Below is a small trained network, with its code and all its weights. Each question gives an input and a class and asks what happens when units are switched off, that is, made to give their printed mean instead of their output.

import numpy as np


def w(rows, s, z=0):
    codes = np.array(rows[::2]) - 128.0
    scale = np.full(codes.shape[1], s)
    scale[-1] = z or s
    return codes * scale


def norm(h):
    return h / np.sqrt((h * h).mean(-1, keepdims=True) + 1e-5)


def f(y):
    return np.maximum(y, 0)


def log_softmax(a):
    a = a - a.max(-1, keepdims=True)
    return a - np.log(np.exp(a).sum(-1, keepdims=True))


def net(x, mask):
    res = np.array(x, float).reshape(1, 6) / 4 @ E
    u = 0
    for l in range(2):
        y = f(norm(res) @ A[l][:, :-1].T + A[l][:, -1])
        res = res + np.where(mask[u : u + 13], y, B[l][:, -1]) @ B[l][:, :-1]
        u += 13
    return log_softmax(norm(res)[-1] @ U[:, :-1].T + U[:, -1])


A, B = {}, {}
E = w([
[178,119,36,139,2,123,250],'x0',
[128,130,128,128,126,127,126],'x1',
[239,249,51,77,209,148,175],'x2',
[127,128,129,127,128,130,128],'x3',
[131,127,128,128,129,128,131],'x4',
[61,189,240,46,144,38,166],'x5',
],0.0033)
A[0] = w([
[255,185,99,26,204,123,62,111],'L0N0',
[173,152,100,142,157,147,136,49],'L0N1',
[116,106,197,149,132,110,93,31],'L0N2',
[82,78,205,167,81,96,147,128],'L0N3',
[121,215,108,51,182,99,156,3],'L0N4',
[160,192,88,137,176,91,158,45],'L0N5',
[120,81,216,208,172,125,40,182],'L0N6',
[100,162,162,84,138,64,141,88],'L0N7',
[58,138,116,20,128,75,170,116],'L0N8',
[109,160,18,113,168,79,146,47],'L0N9',
[78,93,98,113,153,135,181,239],'L0N10',
[90,159,162,103,220,99,57,138],'L0N11',
[204,142,110,202,142,198,86,106],'L0N12',
],0.007,0.0042)
B[0] = w([
[43,152,98,170,156,157,78,255],'L0N0',
[109,171,99,137,157,147,220,158],'L0N1',
[125,104,204,28,139,116,175,159],'L0N2',
[72,193,37,52,169,171,162,222],'L0N3',
[228,132,148,166,152,123,3,190],'L0N4',
[198,14,172,112,95,115,142,176],'L0N5',
[203,126,228,191,105,160,160,245],'L0N6',
[171,84,75,86,186,138,117,190],'L0N7',
[130,188,199,189,100,51,103,208],'L0N8',
[173,159,135,86,96,187,196,162],'L0N9',
[109,138,94,122,61,106,38,207],'L0N10',
[70,122,75,64,172,101,180,234],'L0N11',
[66,132,89,205,140,138,150,203],'L0N12',
],0.0058,0.006)
A[1] = w([
[156,201,99,18,146,132,111,92],'L1N0',
[226,135,227,205,94,147,145,122],'L1N1',
[220,96,82,137,178,163,74,201],'L1N2',
[134,123,19,97,60,96,235,10],'L1N3',
[137,181,106,128,44,78,87,182],'L1N4',
[34,162,155,137,147,74,96,121],'L1N5',
[64,113,116,191,65,33,125,102],'L1N6',
[107,13,98,103,73,169,66,39],'L1N7',
[124,136,88,108,20,76,153,147],'L1N8',
[221,145,254,168,109,124,187,200],'L1N9',
[153,20,72,140,89,64,72,3],'L1N10',
[136,111,11,143,15,192,149,5],'L1N11',
[135,110,121,37,112,29,199,106],'L1N12',
],0.0076,0.0035)
B[1] = w([
[152,58,138,120,126,123,87,201],'L1N0',
[205,126,7,165,120,93,80,182],'L1N1',
[97,136,153,116,106,100,162,216],'L1N2',
[147,148,160,163,111,77,138,215],'L1N3',
[116,144,95,133,135,197,164,216],'L1N4',
[163,171,108,131,100,138,150,212],'L1N5',
[123,116,78,66,101,151,57,181],'L1N6',
[157,77,139,113,186,152,104,159],'L1N7',
[119,142,90,114,173,163,94,221],'L1N8',
[120,56,74,186,67,64,90,204],'L1N9',
[80,64,197,77,173,191,121,144],'L1N10',
[161,115,195,109,141,113,142,254],'L1N11',
[74,111,157,152,89,127,166,199],'L1N12',
],0.012,0.0059)
U = w([
[218,41,37,232,50,45,57,251],'0',
[211,12,206,57,173,223,94,37],'1',
[41,203,52,247,228,201,164,45],'2',
[234,208,189,207,101,91,233,199],'3',
[45,35,220,80,41,16,169,59],'4',
[57,216,50,42,42,200,137,84],'5',
[166,206,170,68,234,24,37,45],'6',
],0.013,0.0022)

Each question gives the input, the list of numbers given to net, and the class t.
The units are the neurons (one row each of A and B). Each row of codes is followed by its name. A weight is (code - 128) times the scale printed after its matrix; where a second scale follows, it is the last column's (A, B and U).
mask holds one flag per neuron, layer by layer. A switched-off neuron (its flag False) gives its mean, the last column of its row in B, instead of its output. The means were averaged over made-up inputs and are rounded, as every weight is.
A unit's drop is (log p(t) with every unit on - log p(t) with that unit switched off) / (log p(t) with every unit on - log p(t) with every unit switched off).
The circuit of an input: a set's keep is (log p(t) with only the set's units on - log p(t) with every unit switched off) / (log p(t) with every unit on - log p(t) with every unit switched off). Starting from the 12 units with the biggest drops (on a tie, the unit counted first), units are removed one at a time, each time the one whose removal leaves the highest keep (on an exact tie, the one counted first), for as long as the keep stays at least 0.8.
units of the circuit, in order: the units of the circuit, biggest drop first
unit that matters most: the unit with the biggest drop
top k neurons: the k neurons with the biggest drops, biggest first
top k neurons in layer l: the k neurons of layer l with the biggest drops, biggest first
drop when u is switched off: that unit's drop, to one decimal
input [-2,-8,1,5,-6,-6], class 2: units of the circuit, in order : [L0N12; L1N9]
input [3,3,-1,-5,-8,4], class 5: unit that matters most : L0N8
input [1,-8,4,-4,-4,-4], class 3: top 3 neurons in layer 1 : [L1N11; L1N8; L1N4]
input [2,0,5,-1,7,0], class 3: top 4 neurons : [L0N6; L0N0; L0N5; L0N8]
input [-2,-7,0,0,-4,5], class 4: top 2 neurons in layer 0 : [L0N11; L0N0]
input [-6,-4,0,-7,-4,0], class 0: units of the circuit, in order : [L0N6; L1N9]
input [-6,-1,0,2,6,0], class 0: top 3 neurons : [L0N6; L0N3; L1N9]
input [0,-6,5,-5,-6,-4], class 2: top 2 neurons in layer 0 : [L0N0; L0N12]
input [5,-1,4,-8,1,0], class 3: top 2 neurons in layer 0 : [L0N6; L0N8]
input [0,-6,5,-8,5,-7], class 2: top 2 neurons : [L0N12; L0N0]
input [-8,0,8,-4,1,-1], class 2: top 2 neurons : [L0N0; L1N11]
input [1,-1,2,3,-5,7], class 0: top 2 neurons in layer 0 : [L0N8; L0N4]
input [0,5,1,4,-2,-3], class 2: top 2 neurons : [L0N12; L1N9]
input [-2,6,6,3,3,-4], class 2: units of the circuit, in order : [L0N0]
input [1,-6,8,0,-2,-7], class 3: top 3 neurons in layer 0 : [L0N5; L0N9; L0N3]
input [1,6,-8,-8,4,-6], class 1: top 2 neurons in layer 0 : [L0N3; L0N8]
input [2,2,1,-3,7,-7], class 3: top 2 neurons in layer 1 : [L1N11; L1N9]
input [7,7,2,1,-4,-1], class 3: top 2 neurons : [L0N6; L0N8]
input [8,-5,-1,-3,-1,-2], class 1: drop when L0N6 is switched off : 0.6
input [1,-7,-7,4,-4,6], class 5: unit that matters most : L0N3
input [3,-8,-5,8,8,1], class 5: drop when L0N5 is switched off : 0.2
input [6,-1,4,-4,-5,-4], class 3: drop when L0N6 is switched off : 0.2
input [7,5,3,5,3,-2], class 3: top 2 neurons in layer 0 : [L0N6; L0N8]
